Where the symbols take the points:
Q57 p Q97
Q57 x Q288
Q57 s Q80
Q57 l Q117
Q57 q Q375
Q363 p Q940
Q363 x Q196
Q363 s Q880
Q363 l Q789
Q363 q Q308
Q443 p Q409
Q443 x Q767
Q443 s Q370
Q443 l Q18
Q443 q Q883
Q400 p Q904
Q400 x Q326
Q400 s Q35
Q400 l Q80
Q400 q Q84
Q126 p Q51
Q126 x Q508
Q126 s Q289
Q126 l Q816
Q126 q Q120
Q648 p Q126
Q648 x Q816
Q648 s Q120
Q648 l Q969
Q648 q Q249
Q161 p Q31
Q161 x Q47
Q161 s Q766
Q161 l Q853
Q161 q Q233
Q812 p Q536
Q812 x Q363
Q812 s Q174
Q812 l Q700
Q812 q Q227
Q227 p Q174
Q227 x Q308
Q227 s Q648
Q227 l Q536
Q227 q Q661
Q826 p Q883
Q826 x Q409
Q826 s Q487
Q826 l Q443
Q826 q Q205
Q992 p Q400
Q992 x Q80
Q992 s Q84
Q992 l Q375
Q992 q Q759
Q370 p Q488
Q370 x Q574
Q370 s Q667
Q370 l Q380
Q370 q Q446
Q205 p Q487
Q205 x Q370
Q205 s Q757
Q205 l Q883
Q205 q Q256
Q661 p Q648
Q661 x Q969
Q661 s Q249
Q661 l Q174
Q661 q Q792
Q816 p Q508
Q816 x Q297
Q816 s Q973
Q816 l Q285
Q816 q Q51
Q297 p Q515
Q297 x Q554
Q297 s Q812
Q297 l Q879
Q297 q Q806
Q239 p Q443
Q239 x Q18
Q239 s Q883
Q239 l Q248
Q239 q Q826
Q508 p Q806
Q508 x Q515
Q508 s Q425
Q508 l Q297
Q508 q Q973
Q248 p Q18
Q248 x Q74
Q248 s Q409
Q248 l Q922
Q248 q Q443
Q446 p Q667
Q446 x Q53
Q446 s Q689
Q446 l Q488
Q446 q Q888
Q442 p Q378
Q442 x Q189
Q442 s Q840
Q442 l Q89
Q442 q Q83
Q515 p Q700
Q515 x Q200
Q515 s Q536
Q515 l Q554
Q515 q Q812
Q289 p Q922
Q289 x Q425
Q289 s Q18
Q289 l Q973
Q289 q Q248
Q879 p Q554
Q879 x Q766
Q879 s Q700
Q879 l Q233
Q879 q Q515
Q922 p Q74
Q922 x Q227
Q922 s Q767
Q922 l Q425
Q922 q Q18
Q940 p Q146
Q940 x Q762
Q940 s Q285
Q940 l Q196
Q940 q Q880
Q806 p Q812
Q806 x Q700
Q806 s Q227
Q806 l Q515
Q806 q Q425
Q477 p Q89
Q477 x Q888
Q477 s Q378
Q477 l Q757
Q477 q Q442
Q80 p Q326
Q80 x Q256
Q80 s Q454
Q80 l Q652
Q80 q Q904
Q792 p Q249
Q792 x Q126
Q792 s Q387
Q792 l Q648
Q792 q Q574
Q843 p Q978
Q843 x Q239
Q843 s Q288
Q843 l Q798
Q843 q Q117
Q31 p Q440
Q31 x Q575
Q31 s Q845
Q31 l Q47
Q31 q Q766
Q313 p Q385
Q313 x Q992
Q313 s Q159
Q313 l Q840
Q313 q Q199
Q667 p Q843
Q667 x Q798
Q667 s Q117
Q667 l Q53
Q667 q Q689
Q387 p Q891
Q387 x Q289
Q387 s Q239
Q387 l Q120
Q387 q Q798
Q35 p Q438
Q35 x Q442
Q35 s Q575
Q35 l Q454
Q35 q Q47
Q840 p Q992
Q840 x Q375
Q840 s Q759
Q840 l Q948
Q840 q Q385
Q973 p Q425
Q973 x Q812
Q973 s Q74
Q973 l Q806
Q973 q Q922
Q888 p Q689
Q888 x Q843
Q888 s Q57
Q888 l Q667
Q888 q Q189
Q766 p Q845
Q766 x Q585
Q766 s Q789
Q766 l Q440
Q766 q Q200
Q845 p Q671
Q845 x Q199
Q845 s Q196
Q845 l Q585
Q845 q Q789
Q53 p Q798
Q53 x Q891
Q53 s Q978
Q53 l Q387
Q53 q Q843
Q380 p Q574
Q380 x Q249
Q380 s Q53
Q380 l Q792
Q380 q Q488
Q279 p Q853
Q279 x Q35
Q279 s Q31
Q279 l Q84
Q279 q Q161
Q575 p Q313
Q575 x Q840
Q575 s Q199
Q575 l Q83
Q575 q Q585
Q883 p Q370
Q883 x Q380
Q883 s Q446
Q883 l Q409
Q883 q Q487
Q689 p Q117
Q689 x Q978
Q689 s Q97
Q689 l Q843
Q689 q Q57
Q18 p Q767
Q18 x Q661
Q18 s Q380
Q18 l Q74
Q18 q Q409
Q89 p Q189
Q89 x Q689
Q89 s Q948
Q89 l Q888
Q89 q Q378
Q487 p Q446
Q487 x Q488
Q487 s Q888
Q487 l Q370
Q487 q Q757
Q146 p Q943
Q146 x Q505
Q146 s Q297
Q146 l Q762
Q146 q Q285
Q249 p Q120
Q249 x Q51
Q249 s Q891
Q249 l Q126
Q249 q Q387
Q505 p Q233
Q505 x Q31
Q505 s Q554
Q505 l Q161
Q505 q Q879
Q97 p Q652
Q97 x Q205
Q97 s Q326
Q97 l Q288
Q97 q Q80
Q555 p Q161
Q555 x Q853
Q555 s Q233
Q555 l Q279
Q555 q Q505
Q409 p Q380
Q409 x Q792
Q409 s Q488
Q409 l Q767
Q409 q Q370
Q159 p Q279
Q159 x Q84
Q159 s Q161
Q159 l Q759
Q159 q Q555
Q196 p Q762
Q196 x Q555
Q196 s Q943
Q196 l Q533
Q196 q Q146
Q308 p Q880
Q308 x Q146
Q308 s Q816
Q308 l Q940
Q308 q Q969
Q74 p Q661
Q74 x Q174
Q74 s Q792
Q74 l Q227
Q74 q Q767
Q440 p Q585
Q440 x Q313
Q440 s Q671
Q440 l Q575
Q440 q Q845
Q762 p Q505
Q762 x Q161
Q762 s Q879
Q762 l Q555
Q762 q Q943
Q969 p Q816
Q969 x Q285
Q969 s Q51
Q969 l Q880
Q969 q Q126
Q943 p Q879
Q943 x Q233
Q943 s Q515
Q943 l Q505
Q943 q Q297
Q375 p Q80
Q375 x Q652
Q375 s Q904
Q375 l Q97
Q375 q Q400
Q585 p Q199
Q585 x Q385
Q585 s Q533
Q585 l Q313
Q585 q Q671
Q454 p Q442
Q454 x Q89
Q454 s Q83
Q454 l Q477
Q454 q Q438
Q536 p Q308
Q536 x Q940
Q536 s Q969
Q536 l Q363
Q536 q Q174
Q233 p Q766
Q233 x Q440
Q233 s Q200
Q233 l Q31
Q233 q Q554
Q880 p Q285
Q880 x Q943
Q880 s Q508
Q880 l Q146
Q880 q Q816
Q120 p Q289
Q120 x Q973
Q120 s Q248
Q120 l Q51
Q120 q Q891
Q789 p Q196
Q789 x Q533
Q789 s Q146
Q789 l Q671
Q789 q Q940
Q798 p Q239
Q798 x Q248
Q798 s Q826
Q798 l Q891
Q798 q Q978
Q948 p Q375
Q948 x Q97
Q948 s Q400
Q948 l Q57
Q948 q Q992
Q288 p Q205
Q288 x Q883
Q288 s Q256
Q288 l Q826
Q288 q Q652
Q425 p Q227
Q425 x Q536
Q425 s Q661
Q425 l Q812
Q425 q Q74
Q671 p Q533
Q671 x Q159
Q671 s Q762
Q671 l Q199
Q671 q Q196
Q84 p Q35
Q84 x Q454
Q84 s Q47
Q84 l Q904
Q84 q Q853
Q904 p Q454
Q904 x Q477
Q904 s Q438
Q904 l Q326
Q904 q Q35
Q285 p Q297
Q285 x Q879
Q285 s Q806
Q285 l Q943
Q285 q Q508
Q554 p Q200
Q554 x Q845
Q554 s Q363
Q554 l Q766
Q554 q Q700
Q700 p Q363
Q700 x Q789
Q700 s Q308
Q700 l Q200
Q700 q Q536
Q174 p Q969
Q174 x Q880
Q174 s Q126
Q174 l Q308
Q174 q Q648
Q83 p Q840
Q83 x Q948
Q83 s Q385
Q83 l Q378
Q83 q Q313
Q385 p Q759
Q385 x Q400
Q385 s Q279
Q385 l Q992
Q385 q Q159
Q47 p Q575
Q47 x Q83
Q47 s Q585
Q47 l Q438
Q47 q Q440
Q759 p Q84
Q759 x Q904
Q759 s Q853
Q759 l Q400
Q759 q Q279
Q256 p Q757
Q256 x Q446
Q256 s Q89
Q256 l Q487
Q256 q Q477
Q51 p Q973
Q51 x Q806
Q51 s Q922
Q51 l Q508
Q51 q Q289
Q652 p Q256
Q652 x Q487
Q652 s Q477
Q652 l Q205
Q652 q Q326
Q488 p Q53
Q488 x Q387
Q488 s Q843
Q488 l Q574
Q488 q Q667
Q757 p Q888
Q757 x Q667
Q757 s Q189
Q757 l Q446
Q757 q Q89
Q200 p Q789
Q200 x Q671
Q200 s Q940
Q200 l Q845
Q200 q Q363
Q438 p Q83
Q438 x Q378
Q438 s Q313
Q438 l Q442
Q438 q Q575
Q326 p Q477
Q326 x Q757
Q326 s Q442
Q326 l Q256
Q326 q Q454
Q189 p Q57
Q189 x Q117
Q189 s Q375
Q189 l Q689
Q189 q Q948
Q378 p Q948
Q378 x Q57
Q378 s Q992
Q378 l Q189
Q378 q Q840
Q533 p Q555
Q533 x Q279
Q533 s Q505
Q533 l Q159
Q533 q Q762
Q978 p Q826
Q978 x Q443
Q978 s Q205
Q978 l Q239
Q978 q Q288
Q117 p Q288
Q117 x Q826
Q117 s Q652
Q117 l Q978
Q117 q Q97
Q199 p Q159
Q199 x Q759
Q199 s Q555
Q199 l Q385
Q199 q Q533
Q767 p Q792
Q767 x Q648
Q767 s Q574
Q767 l Q661
Q767 q Q380
Q891 p Q248
Q891 x Q922
Q891 s Q443
Q891 l Q289
Q891 q Q239
Q853 p Q47
Q853 x Q438
Q853 s Q440
Q853 l Q35
Q853 q Q31
Q574 p Q387
Q574 x Q120
Q574 s Q798
Q574 l Q249
Q574 q Q53

In the rows, zero is written as 502.

The rows follow the links: the fewer symbols apart two points are, the more alike their rows tend to be.

Each row is also shifted at random along 6 hidden directions that mean nothing.

Some points, each with a row of numbers:
Q159: [ 454  545  550  529  386  456  403  505  450  633  392  445  511  549  639  458  487  570  563  458  473  529  437  482  420  531  460  357  499  506  456  339  319  398  484]
Q57: [ 502  427  594  586  496  627  497  384  568  502  485  789  337  465  691  681  539  517  381  517  599  463  277  433  747  477  445  664  512  726  501  407  604  572  677]
Q812: [ 559  527  470  407  421  503  509  489  458  578  376  483  548  498  412  439  554  421  517  425  518  360  592  542  403  574  477  459  495  586  538  562  549  536  539]
Q196: [ 505  540  558  476  483  469  569  566  580  602  550  442  511  414  456  512  497  529  481  525  405  484  603  504  783  692  678  479  431  559  474  706  616  441  451]
Q973: [ 577  478  518  501  505  434  471  516  421  571  494  568  533  503  485  519  585  481  369  517  510  466  559  461  614  606  582  553  556  631  500  517  618  519  487]
Q648: [ 571  491  480  511  522  425  422  504  329  584  423  531  579  566  558  449  593  497  441  487  546  451  416  453  455  471  598  487  615  602  528  298  518  502  494]
Q789: [ 515  591  449  526  597  454  432  613  385  541  267  431  507  513  598  307  584  694  537  378  521  402  392  638  299  393  526  324  470  366  436  365  576  589  524]
Q288: [ 481  474  423  558  619  644  595  458  631  236  584  641  387  473  482  566  426  455  386  524  550  324  538  548  675  375  479  630  455  508  577  624  696  643  533]
Q47: [ 449  514  636  562  582  457  511  608  595  317  685  578  414  375  541  568  436  561  374  510  516  692  501  520  660  478  417  605  432  402  429  647  512  464  394]
Q667: [ 481  603  389  500  718  503  553  542  514  280  683  429  471  596  502  482  421  530  425  476  363  557  656  499  512  369  564  441  449  129  571  432  685  574  468]
Q387: [ 491  356  467  454  620  458  590  531  538  418  724  328  610  477  249  521  476  465  605  636  542  625  517  530  463  490  610  657  567  437  501  737  450  494  380]
Q816: [ 572  546  437  441  510  462  443  523  404  618  400  446  585  481  462  389  642  475  533  433  517  373  527  518  417  547  610  465  556  533  466  471  597  541  536]
Q446: [ 491  489  415  524  621  580  560  476  538  341  557  530  500  550  481  511  432  496  521  534  521  445  454  523  514  319  552  542  524  415  581  453  549  562  510]
Q477: [ 501  522  415  644  704  627  472  530  516  345  425  691  559  462  575  450  498  571  510  548  633  467  308  486  593  286  609  652  601  489  451  420  533  553  485]
Q585: [ 436  494  607  550  405  492  533  545  559  357  456  586  446  435  528  537  363  506  433  529  567  517  506  562  520  464  317  529  423  590  520  605  367  452  393]
Q233: [ 468  521  555  476  491  484  553  565  606  498  565  436  445  388  461  509  476  500  477  471  428  423  606  555  693  611  540  482  385  510  499  707  615  480  469]
Q853: [ 440  534  575  605  469  488  482  564  568  370  519  604  377  434  598  546  416  558  320  498  521  510  564  518  653  538  353  536  417  531  453  603  514  489  422]
Q978: [ 506  441  475  568  410  592  563  378  526  466  463  629  414  615  582  633  422  471  366  597  493  312  550  452  710  519  492  536  489  733  612  458  566  550  550]
Q943: [ 549  534  532  483  567  413  592  664  463  370  349  517  575  493  389  391  427  688  529  503  579  697  469  705  172  358  333  472  444  345  479  639  362  541  382]
Q759: [ 439  469  696  524  568  475  455  548  595  355  698  582  320  362  598  618  519  539  397  414  555  738  355  526  535  454  292  605  414  371  423  531  531  511  544]
Q454: [ 471  628  438  546  483  567  380  447  499  442  411  566  405  543  659  435  518  469  475  363  477  416  566  471  349  428  320  391  473  336  487  294  510  543  590]
Q285: [ 542  508  555  430  471  496  564  520  446  402  330  643  538  477  460  447  475  472  504  427  630  456  382  626  296  343  354  514  465  589  582  485  450  533  505]
Q370: [ 507  519  294  581  604  505  479  508  402  605  449  325  651  673  504  397  497  599  606  610  433  427  529  450  475  462  798  406  637  421  485  356  490  493  440]
Q84: [ 438  477  586  488  355  497  410  439  559  729  556  414  449  452  559  561  565  478  611  469  441  611  476  412  511  673  443  466  506  516  387  500  381  408  581]
Q380: [ 499  425  426  561  509  455  478  504  433  429  432  406  362  600  497  487  536  603  380  509  541  367  620  613  254  482  258  474  467  426  487  543  576  694  534]
Q313: [ 451  587  469  597  696  516  379  605  533  496  640  490  543  369  640  432  587  505  488  466  462  433  411  391  888  492  895  555  570  444  408  396  685  421  436]
Q256: [ 501  561  290  578  679  590  466  521  505  479  426  441  535  554  487  365  570  613  601  486  483  436  526  538  383  400  596  471  552  275  399  472  597  621  551]
Q400: [ 449  540  505  507  513  560  499  514  615  321  601  519  452  420  430  508  427  439  528  456  528  617  572  543  374  435  287  559  450  312  452  621  419  504  480]
Q948: [ 484  521  567  518  378  572  498  382  571  535  511  667  436  517  598  619  454  422  471  512  473  569  507  386  626  552  408  540  502  606  518  444  416  426  580]
Q31: [ 439  558  575  525  445  472  434  530  457  404  388  557  377  496  666  447  456  542  453  356  533  423  399  589  367  369  294  371  404  453  533  323  456  502  509]
Q51: [ 575  505  577  451  553  376  524  567  429  430  629  532  460  514  457  550  525  521  297  482  469  687  649  499  454  562  378  531  473  405  499  570  609  537  469]
Q174: [ 572  391  719  340  521  380  520  509  423  561  622  529  481  453  480  602  610  506  517  438  569  858  253  515  307  490  367  567  500  470  502  449  453  487  599]
Q671: [ 455  553  500  457  566  443  491  607  480  417  450  357  524  469  480  349  476  576  644  378  527  533  406  641  225  328  427  365  423  248  481  456  428  501  457]
Q792: [ 510  452  523  437  462  469  488  434  458  531  648  439  525  528  482  570  524  343  457  518  465  418  547  408  617  571  603  529  554  597  596  436  557  456  500]
Q891: [ 497  456  301  540  639  481  388  522  353  484  391  329  599  567  466  305  597  550  627  464  607  290  400  579  208  306  592  459  615  390  491  338  533  619  489]
Q97: [ 505  466  517  531  392  607  488  344  567  757  488  561  435  540  601  632  571  494  536  557  447  498  467  360  696  687  572  515  543  671  460  453  513  481  671]
Q661: [ 566  532  417  529  503  430  413  519  303  521  305  494  558  631  543  390  553  542  436  459  554  421  522  525  210  420  409  411  580  483  521  313  465  568  471]

Complete each set of four: the symbols that take the first to the second take the third to the fourth, perhaps in another order.
Answer with the point's name.
[ 450  482  569  425  342  474  498  480  518  704  414  353  539  479  487  466  501  491  701  455  460  466  431  522  419  593  509  369  448  568  490  503  343  401  522]
to [ 430  550  406  572  553  524  385  553  524  543  475  400  523  423  525  384  560  545  605  454  515  468  517  497  453  510  545  478  536  369  340  513  492  504  468]
as [ 499  450  375  497  355  595  520  367  557  716  389  381  501  595  421  512  509  523  686  564  457  479  594  484  319  620  424  444  526  518  438  576  362  540  632]
to Q443

[ 488  493  636  463  535  446  545  588  520  457  497  542  419  411  546  507  515  598  459  426  539  579  356  618  491  462  412  487  392  470  483  553  561  535  537]
to [ 442  652  416  607  381  489  443  558  492  433  283  470  429  557  565  390  396  550  391  449  438  297  792  571  398  540  294  323  413  439  463  548  469  538  404]
as [ 503  415  389  583  610  504  451  511  426  465  459  441  485  547  508  458  554  580  463  545  573  334  448  540  455  416  561  539  562  530  492  451  600  637  497]
to Q922

[ 535  472  590  417  612  408  454  504  388  392  703  511  519  522  565  552  547  403  432  433  527  577  336  440  500  361  577  529  540  417  614  234  589  469  509]
to [ 564  460  526  526  523  430  459  528  358  360  392  629  450  567  541  489  507  531  326  480  630  492  461  580  262  366  267  533  521  534  556  402  490  604  494]
as [ 499  384  555  484  429  580  560  381  582  567  521  574  372  519  512  642  504  509  553  531  533  591  395  506  453  530  315  566  462  567  484  552  443  573  668]
to Q288

[ 509  452  486  593  538  594  534  463  562  393  396  658  400  505  527  545  491  618  477  545  614  579  416  561  380  397  274  613  501  507  432  565  441  638  584]
to [ 436  539  469  504  351  574  387  385  532  725  461  435  526  489  576  487  573  389  695  445  448  429  477  369  503  604  566  432  559  532  445  359  380  403  595]
as [ 444  524  474  636  471  512  384  551  457  491  305  547  442  486  641  412  536  625  472  462  596  398  436  551  409  434  363  462  510  520  381  431  436  553  485]
to Q845

[ 463  531  582  499  477  497  522  549  559  442  465  512  364  417  560  502  499  540  392  400  494  359  538  602  581  519  391  444  350  515  508  600  645  560  536]
to [ 448  596  505  503  552  550  404  495  560  429  607  520  409  429  618  485  535  428  494  359  463  493  501  463  525  450  444  472  452  309  461  375  588  509  577]
as [ 518  391  618  390  427  416  497  424  413  493  630  482  494  539  487  604  503  388  497  482  545  621  383  468  350  464  382  521  510  549  610  375  408  463  532]
to Q700

[ 433  534  447  529  433  525  454  509  585  534  495  387  478  449  413  441  499  496  610  474  483  556  668  536  331  578  336  477  475  354  370  676  359  488  479]
to [ 451  540  540  587  550  462  418  592  480  412  452  512  432  475  604  441  495  634  455  438  539  584  458  560  382  422  358  451  463  358  393  437  442  520  459]
as [ 507  424  724  468  340  476  582  493  549  579  437  662  384  427  566  658  494  544  390  510  532  527  396  533  677  632  384  536  396  796  540  623  512  486  563]
to Q700

[ 470  486  557  465  411  480  522  524  534  610  398  413  475  453  464  454  513  569  589  468  503  482  485  597  425  577  450  425  425  539  465  615  436  498  529]
to [ 553  499  475  444  441  492  478  469  416  582  324  512  546  480  448  416  593  456  544  427  579  337  479  548  346  502  473  479  512  615  518  490  528  561  564]
as [ 546  522  486  451  455  526  544  505  488  435  350  601  498  443  435  446  512  421  439  445  582  313  571  603  426  481  383  530  458  635  568  600  565  583  524]
to Q792

[ 441  568  390  566  727  567  446  605  561  211  529  499  541  404  442  330  481  510  603  428  614  506  439  605  277  226  439  561  527  182  413  516  482  570  416]
to [ 467  532  550  523  586  573  497  485  611  321  630  639  483  400  529  551  453  409  521  462  560  583  392  459  586  356  474  632  513  421  508  469  478  455  499]
as [ 527  591  445  562  479  506  535  574  478  525  266  557  507  495  518  412  494  604  387  508  483  300  636  564  637  584  572  436  462  622  493  596  622  547  445]
to Q789

[ 574  453  655  409  483  358  522  510  421  482  649  552  456  550  497  627  516  479  348  484  481  783  529  473  414  557  337  518  486  451  550  462  484  473  503]
to [ 514  419  326  567  432  529  554  445  466  663  368  364  683  650  352  473  435  568  669  734  491  460  584  458  465  583  688  500  644  638  482  587  289  465  396]
as [ 565  577  506  454  555  475  542  595  424  487  376  547  650  511  475  388  484  543  560  494  523  533  412  545  438  404  628  445  527  484  543  438  459  455  432]
to Q74

[ 440  470  606  483  389  530  419  428  591  626  603  488  408  413  592  593  556  418  552  436  464  555  452  421  585  631  437  504  474  531  429  485  459  425  605]
to [ 448  613  460  574  465  595  321  424  487  464  377  637  315  485  771  465  566  434  395  279  514  221  485  459  499  411  332  412  449  458  505  214  656  601  665]
as [ 576  487  543  408  461  411  549  528  480  674  621  388  611  487  339  536  579  450  514  572  409  680  666  436  542  743  603  534  542  529  455  683  501  432  458]
to Q508

[ 568  509  437  462  537  496  447  520  408  648  418  469  632  459  455  398  660  460  561  457  534  354  469  489  544  546  728  510  589  606  498  463  606  516  525]
to [ 551  566  665  329  343  437  496  422  468  677  605  506  353  502  599  614  609  357  380  317  326  519  619  432  548  725  385  369  368  514  584  401  681  482  689]
as [ 569  527  467  404  393  410  484  509  420  670  412  347  498  569  399  436  597  514  475  443  416  565  753  539  204  692  324  380  471  392  432  601  505  549  545]
to Q806

[ 489  483  676  390  502  424  616  590  593  552  673  426  480  396  414  593  482  546  531  515  419  780  474  548  615  635  527  524  399  461  476  722  504  416  475]
to [ 555  505  489  431  420  509  556  501  520  484  365  552  529  446  362  462  516  423  475  488  567  352  632  583  428  561  394  523  456  631  540  703  524  565  489]
as [ 566  451  539  382  320  468  516  436  462  746  392  455  545  502  397  507  589  423  586  479  496  480  550  494  365  686  439  464  503  669  495  584  432  484  584]
to Q792

[ 481  496  509  489  549  571  563  437  572  332  594  553  290  550  547  581  457  497  394  432  462  504  542  552  449  419  291  503  382  337  570  495  640  636  633]
to [ 524  408  493  597  504  519  532  443  501  487  512  569  434  571  555  618  475  547  362  607  524  403  503  456  699  543  553  590  524  696  552  500  595  558  509]
as [ 454  533  385  608  544  634  395  464  505  394  309  631  519  455  582  372  526  462  586  431  676  266  320  526  401  271  469  550  580  546  482  355  429  547  522]
to Q57

[ 550  587  673  421  383  465  551  480  482  502  486  681  378  507  635  593  480  442  267  403  413  467  576  488  683  589  417  420  365  615  628  430  651  470  583]
to [ 461  565  501  490  663  490  486  622  518  452  539  424  533  384  518  380  549  554  567  413  505  419  369  579  607  402  718  458  465  369  489  479  642  500  459]
as [ 577  454  571  435  627  395  507  588  409  496  591  477  612  467  399  484  601  549  538  509  583  756  351  519  346  440  541  586  584  436  474  498  471  485  456]
to Q297

[ 482  586  420  527  299  578  429  362  515  774  389  470  567  602  572  496  506  441  652  537  377  492  600  331  505  670  555  377  578  573  460  372  315  374  571]
to [ 461  574  494  529  431  605  471  417  584  482  520  604  463  458  564  540  472  391  489  481  476  438  564  410  618  521  460  528  516  538  493  470  472  453  540]
as [ 431  596  480  504  684  485  478  645  519  294  545  435  524  401  521  350  472  521  526  387  517  399  451  607  532  306  616  446  435  274  516  475  606  498  392]
to Q766

[ 493  529  206  596  525  630  459  442  517  711  297  344  650  585  424  335  567  568  746  589  463  316  597  473  401  560  721  438  642  472  380  534  448  544  531]
to [ 517  397  389  652  653  561  502  508  475  390  467  600  522  534  542  514  496  567  408  633  644  276  365  482  739  363  727  664  614  710  538  449  642  596  451]
as [ 560  471  570  410  508  375  483  522  358  487  587  459  561  583  488  519  519  479  479  492  500  730  465  468  292  468  440  479  543  405  559  374  404  454  468]
to Q880

[ 499  524  503  554  668  560  514  531  568  353  598  641  536  469  514  527  462  531  527  546  538  701  371  463  576  371  567  635  567  381  470  467  469  472  480]
to [ 507  382  625  410  351  529  591  313  547  678  693  518  480  592  558  754  447  399  589  575  403  647  362  338  697  603  571  515  502  671  634  370  408  364  623]
as [ 514  572  388  596  639  579  475  519  536  472  492  563  548  525  538  462  512  576  531  548  492  561  492  451  566  448  621  553  576  393  420  455  539  518  500]
to Q978

[ 557  464  510  441  511  497  475  501  439  592  409  549  564  445  474  460  619  441  530  457  585  394  399  510  506  531  602  563  554  659  511  475  583  529  560]
to [ 559  529  518  370  339  505  571  445  522  675  477  475  582  469  375  516  531  338  532  502  428  411  681  454  605  728  582  474  483  678  559  650  522  432  512]
as [ 449  614  460  570  490  460  383  566  442  612  426  395  569  524  618  385  508  576  580  472  434  492  488  448  494  520  626  356  561  417  423  331  420  403  435]
to Q313

[ 488  451  526  453  525  572  536  393  568  551  612  492  435  529  530  597  527  484  603  488  463  592  367  458  502  476  504  527  486  446  520  429  521  534  645]
to [ 570  526  436  572  601  454  412  548  328  362  354  629  520  558  585  405  558  524  329  451  626  307  446  542  404  320  488  521  575  548  549  297  615  621  460]
as [ 451  531  608  504  396  456  496  537  526  553  524  473  506  485  554  535  424  514  540  522  462  618  470  473  549  539  480  441  473  526  474  485  333  362  438]
to Q757

